Here is a tiny trained network, its code and every weight. The questions are about switching its units off for an input and a class, where a switched-off unit gives its printed mean instead of its output.

import numpy as np


def w(rows, s, z=0):
    codes = np.array(rows[::2]) - 128.0
    scale = np.full(codes.shape[1], s)
    scale[-1] = z or s
    return codes * scale


def norm(h):
    return h / np.sqrt((h * h).mean(-1, keepdims=True) + 1e-5)


def f(y):
    return np.maximum(y, 0)


def log_softmax(a):
    a = a - a.max(-1, keepdims=True)
    return a - np.log(np.exp(a).sum(-1, keepdims=True))


def net(x, mask):
    res = np.array(x, float).reshape(1, 2) / 4 @ E
    u = 0
    for l in range(2):
        y = f(norm(res) @ A[l][:, :-1].T + A[l][:, -1])
        res = res + np.where(mask[u : u + 8], y, B[l][:, -1]) @ B[l][:, :-1]
        u += 8
    return log_softmax(norm(res)[-1] @ U[:, :-1].T + U[:, -1])


A, B = {}, {}
E = w([
[182,80,171,180,192,121,101],'x0',
[124,145,136,161,134,250,145],'x1',
],0.015)
A[0] = w([
[114,219,182,94,72,129,212,153],'L0N0',
[75,158,101,200,98,56,91,67],'L0N1',
[129,25,54,130,130,114,177,9],'L0N2',
[128,145,255,66,161,205,31,116],'L0N3',
[87,148,114,231,130,60,91,218],'L0N4',
[153,106,131,123,97,195,122,226],'L0N5',
[109,146,12,103,173,98,106,117],'L0N6',
[152,124,178,200,192,104,93,223],'L0N7',
],0.0067,0.0014)
B[0] = w([
[160,139,97,97,213,162,75,240],'L0N0',
[109,115,121,216,130,140,118,194],'L0N1',
[106,73,75,96,99,122,172,145],'L0N2',
[158,117,188,148,127,78,224,203],'L0N3',
[86,134,228,116,85,235,118,202],'L0N4',
[1,149,194,195,175,58,163,206],'L0N5',
[113,123,185,203,158,175,153,199],'L0N6',
[108,208,69,89,112,156,88,253],'L0N7',
],0.0082,0.0047)
A[1] = w([
[84,141,111,147,209,157,110,102],'L1N0',
[85,49,192,127,117,47,141,126],'L1N1',
[193,122,182,111,254,109,142,2],'L1N2',
[70,116,27,88,122,119,134,69],'L1N3',
[244,90,169,191,159,111,109,133],'L1N4',
[87,137,52,140,73,153,184,144],'L1N5',
[163,53,105,109,99,25,135,235],'L1N6',
[67,185,109,179,163,110,96,178],'L1N7',
],0.0093,0.0025)
B[1] = w([
[110,121,197,91,93,52,124,225],'L1N0',
[148,126,227,80,93,104,162,227],'L1N1',
[69,130,33,52,154,84,24,204],'L1N2',
[173,116,45,137,152,194,57,203],'L1N3',
[122,173,1,155,70,192,158,215],'L1N4',
[106,151,99,225,187,120,87,204],'L1N5',
[39,163,145,247,218,253,214,224],'L1N6',
[205,27,164,99,92,71,117,254],'L1N7',
],0.009,0.0069)
U = w([
[67,161,7,137,163,164,45,216],'0',
[30,161,220,205,172,152,189,227],'1',
[114,72,229,70,91,50,85,193],'2',
[129,108,81,36,138,142,189,45],'3',
[172,178,114,135,80,111,160,12],'4',
[127,212,129,91,105,116,161,3],'5',
[154,130,106,95,63,140,170,22],'6',
],0.013,0.0043)

Each question gives the input, the list of numbers given to net, and the class t.
The units are the neurons (one row each of A and B). Each row of codes is followed by its name. A weight is (code - 128) times the scale printed after its matrix; where a second scale follows, it is the last column's (A, B and U).
mask holds one flag per neuron, layer by layer. A switched-off neuron (its flag False) gives its mean, the last column of its row in B, instead of its output. The means were averaged over made-up inputs and are rounded, as every weight is.
A unit's drop is (log p(t) with every unit on - log p(t) with that unit switched off) / (log p(t) with every unit on - log p(t) with every unit switched off).
The circuit of an input: a set's keep is (log p(t) with only the set's units on - log p(t) with every unit switched off) / (log p(t) with every unit on - log p(t) with every unit switched off). Starting from the 12 units with the biggest drops (on a tie, the unit counted first), units are removed one at a time, each time the one whose removal leaves the highest keep (on an exact tie, the one counted first), for as long as the keep stays at least 0.8.
circuit, biggest first: the units of the circuit, biggest drop first
top k neurons: the k neurons with the biggest drops, biggest first
top k neurons in layer l: the k neurons of layer l with the biggest drops, biggest first
drop when u is switched off: that unit's drop, to one decimal
input [1,-1], class 2: circuit, biggest first -> L1N6
input [6,-7], class 1: top 2 neurons -> L1N6, L0N0
input [-3,-2], class 2: top 2 neurons -> L0N6, L1N7
input [4,2], class 0: top 4 neurons -> L0N3, L1N2, L1N4, L1N1
input [5,-6], class 1: top 4 neurons -> L1N6, L0N0, L1N1, L1N3
input [8,-6], class 0: top 2 neurons in layer 1 -> L1N2, L1N4
input [2,0], class 2: top 3 neurons -> L0N7, L1N6, L1N4
input [-3,-3], class 2: top 3 neurons in layer 0 -> L0N6, L0N7, L0N1
input [-3,0], class 2: top 2 neurons -> L0N0, L1N0
input [5,5], class 0: top 2 neurons in layer 0 -> L0N4, L0N6
input [3,-4], class 1: top 3 neurons -> L0N0, L1N6, L0N5
input [2,2], class 2: top 2 neurons -> L0N5, L1N6
input [-4,-6], class 1: top 2 neurons -> L1N6, L0N7
input [4,-3], class 0: circuit, biggest first -> L1N4
input [7,-8], class 1: top 3 neurons in layer 0 -> L0N0, L0N4, L0N2
input [8,-5], class 0: top 2 neurons -> L1N2, L1N4
input [2,3], class 2: top 2 neurons -> L0N5, L1N6
input [4,-5], class 1: top 4 neurons -> L1N6, L0N0, L1N1, L1N3
input [8,-7], class 0: top 2 neurons in layer 1 -> L1N2, L1N4
input [4,-2], class 0: top neuron -> L0N5
input [-2,-6], class 1: drop when L1N6 is switched off -> 0.8
input [3,1], class 2: drop when L0N0 is switched off -> 0.1
input [0,1], class 2: drop when L1N6 is switched off -> 0.1
